Below are the code and all the weights of a small trained network. Each question names an input and a class and asks about switching units off, where a switched-off unit gives its printed mean instead of its output.

import numpy as np


def w(rows, s, z=0):
    codes = np.array(rows[::2]) - 128.0
    scale = np.full(codes.shape[1], s)
    scale[-1] = z or s
    return codes * scale


def norm(h):
    return h / np.sqrt((h * h).mean(-1, keepdims=True) + 1e-5)


def f(y):
    return np.maximum(y, 0)


def log_softmax(a):
    a = a - a.max(-1, keepdims=True)
    return a - np.log(np.exp(a).sum(-1, keepdims=True))


def net(x, mask):
    res = np.array(x, float).reshape(1, 7) / 4 @ E
    u = 0
    for l in range(2):
        y = f(norm(res) @ A[l][:, :-1].T + A[l][:, -1])
        res = res + np.where(mask[u : u + 6], y, B[l][:, -1]) @ B[l][:, :-1]
        u += 6
    return log_softmax(norm(res)[-1] @ U[:, :-1].T + U[:, -1])


A, B = {}, {}
E = w([
[134,122,127,127,133,139,118,135,125],'x0',
[129,141,122,134,134,127,133,130,149],'x1',
[124,134,128,125,126,126,136,134,123],'x2',
[97,188,72,132,101,164,92,90,93],'x3',
[138,126,58,115,241,9,110,101,85],'x4',
[126,129,130,110,127,124,118,129,141],'x5',
[80,50,1,121,53,101,130,195,162],'x6',
],0.0025)
A[0] = w([
[173,5,188,91,152,107,197,168,178,11],'L0N0',
[126,193,30,115,95,159,93,55,73,10],'L0N1',
[62,207,64,94,94,251,105,50,73,6],'L0N2',
[202,46,231,92,175,115,212,173,164,55],'L0N3',
[168,137,173,102,10,224,164,132,148,60],'L0N4',
[24,102,26,157,84,166,87,171,110,92],'L0N5',
],0.0028,0.0019)
B[0] = w([
[107,206,91,221,68,70,71,252,102,193],'L0N0',
[139,139,157,212,109,82,72,242,135,185],'L0N1',
[116,179,180,234,85,22,57,166,125,201],'L0N2',
[114,189,114,207,64,89,34,116,85,218],'L0N3',
[37,84,112,114,236,158,142,114,132,251],'L0N4',
[253,137,143,104,151,115,194,133,131,238],'L0N5',
],0.0038,0.0026)
A[1] = w([
[125,41,35,110,145,100,186,170,145,190],'L1N0',
[178,124,67,105,187,36,85,117,77,137],'L1N1',
[110,151,191,175,240,116,106,75,82,254],'L1N2',
[188,226,235,142,125,171,104,60,105,73],'L1N3',
[112,127,190,139,9,255,134,178,173,113],'L1N4',
[125,77,40,131,12,128,141,183,153,61],'L1N5',
],0.0036,0.00046)
B[1] = w([
[166,142,181,91,124,208,141,84,97,214],'L1N0',
[41,117,153,158,150,166,134,137,170,253],'L1N1',
[142,77,102,102,68,195,155,132,135,240],'L1N2',
[188,129,88,76,76,81,151,151,146,228],'L1N3',
[69,96,60,138,253,73,116,107,103,240],'L1N4',
[189,175,197,103,71,127,120,85,124,218],'L1N5',
],0.0048,0.0041)
U = w([
[237,118,130,34,62,173,190,91,135,253],'0',
[3,67,105,137,227,176,146,110,148,91],'1',
[131,180,135,215,73,50,40,191,123,29],'2',
],0.0082,0.00067)

Each question gives the input, the list of numbers given to net, and the class t.
The units are the neurons (one row each of A and B). Each row of codes is followed by its name. A weight is (code - 128) times the scale printed after its matrix; where a second scale follows, it is the last column's (A, B and U).
mask holds one flag per neuron, layer by layer. A switched-off neuron (its flag False) gives its mean, the last column of its row in B, instead of its output. The means were averaged over made-up inputs and are rounded, as every weight is.
A unit's drop is (log p(t) with every unit on - log p(t) with that unit switched off) / (log p(t) with every unit on - log p(t) with every unit switched off).
The circuit of an input: a set's keep is (log p(t) with only the set's units on - log p(t) with every unit switched off) / (log p(t) with every unit on - log p(t) with every unit switched off). Starting from all 12 units, units are removed one at a time, each time the one whose removal leaves the highest keep (on an exact tie, the one counted first), for as long as the keep stays at least 0.8.
units of the circuit, in order: the units of the circuit, biggest drop first
most important unit: the unit with the biggest drop
k most important neurons: the k neurons with the biggest drops, biggest first
k most important neurons of layer l: the k neurons of layer l with the biggest drops, biggest first
input [8,-4,-7,-5,-4,8,-3], class 2: units of the circuit, in order : L0N3
input [-2,-4,-4,7,-8,-8,1], class 1: 2 most important neurons of layer 0 : L0N4; L0N3
input [4,-2,1,-6,-7,8,5], class 1: 2 most important neurons : L1N4; L0N4
input [-6,2,5,7,-7,3,1], class 1: 2 most important neurons : L0N4; L1N4
input [-2,-7,-3,-8,-4,5,6], class 2: 3 most important neurons : L0N0; L0N3; L1N2
input [6,4,-2,-8,2,-8,5], class 2: 2 most important neurons : L0N0; L0N3
input [-3,-7,-5,-8,5,0,0], class 2: 3 most important neurons of layer 0 : L0N0; L0N3; L0N4
input [-5,5,-2,-2,6,3,6], class 0: units of the circuit, in order : L1N0; L1N4
input [6,-6,-8,-8,-5,-6,5], class 2: 3 most important neurons : L0N0; L1N5; L0N3
input [-5,-1,-4,-6,6,4,-6], class 0: 3 most important neurons : L1N4; L1N2; L0N4
input [-6,4,1,6,-8,4,-1], class 1: 2 most important neurons : L0N4; L1N4
input [-7,1,-3,-1,5,-2,-6], class 0: 4 most important neurons : L1N4; L1N2; L1N3; L0N4
input [5,-4,8,-7,0,8,5], class 2: 4 most important neurons : L0N0; L0N3; L1N2; L1N3
input [-8,7,3,-5,2,-7,-5], class 0: units of the circuit, in order : L1N2
input [-1,3,-6,-7,-6,3,0], class 2: 4 most important neurons of layer 1 : L1N1; L1N2; L1N0; L1N5
input [6,5,-1,7,-7,-4,2], class 1: 3 most important neurons of layer 0 : L0N4; L0N3; L0N0
input [8,7,6,1,6,8,8], class 0: 2 most important neurons of layer 1 : L1N0; L1N4
input [-6,3,3,-7,-3,-8,8], class 0: 3 most important neurons of layer 0 : L0N2; L0N1; L0N5
input [-1,-5,-7,-7,-6,0,-3], class 2: 4 most important neurons of layer 1 : L1N1; L1N0; L1N3; L1N2
input [0,-4,2,1,-4,-1,7], class 0: most important unit : L1N5
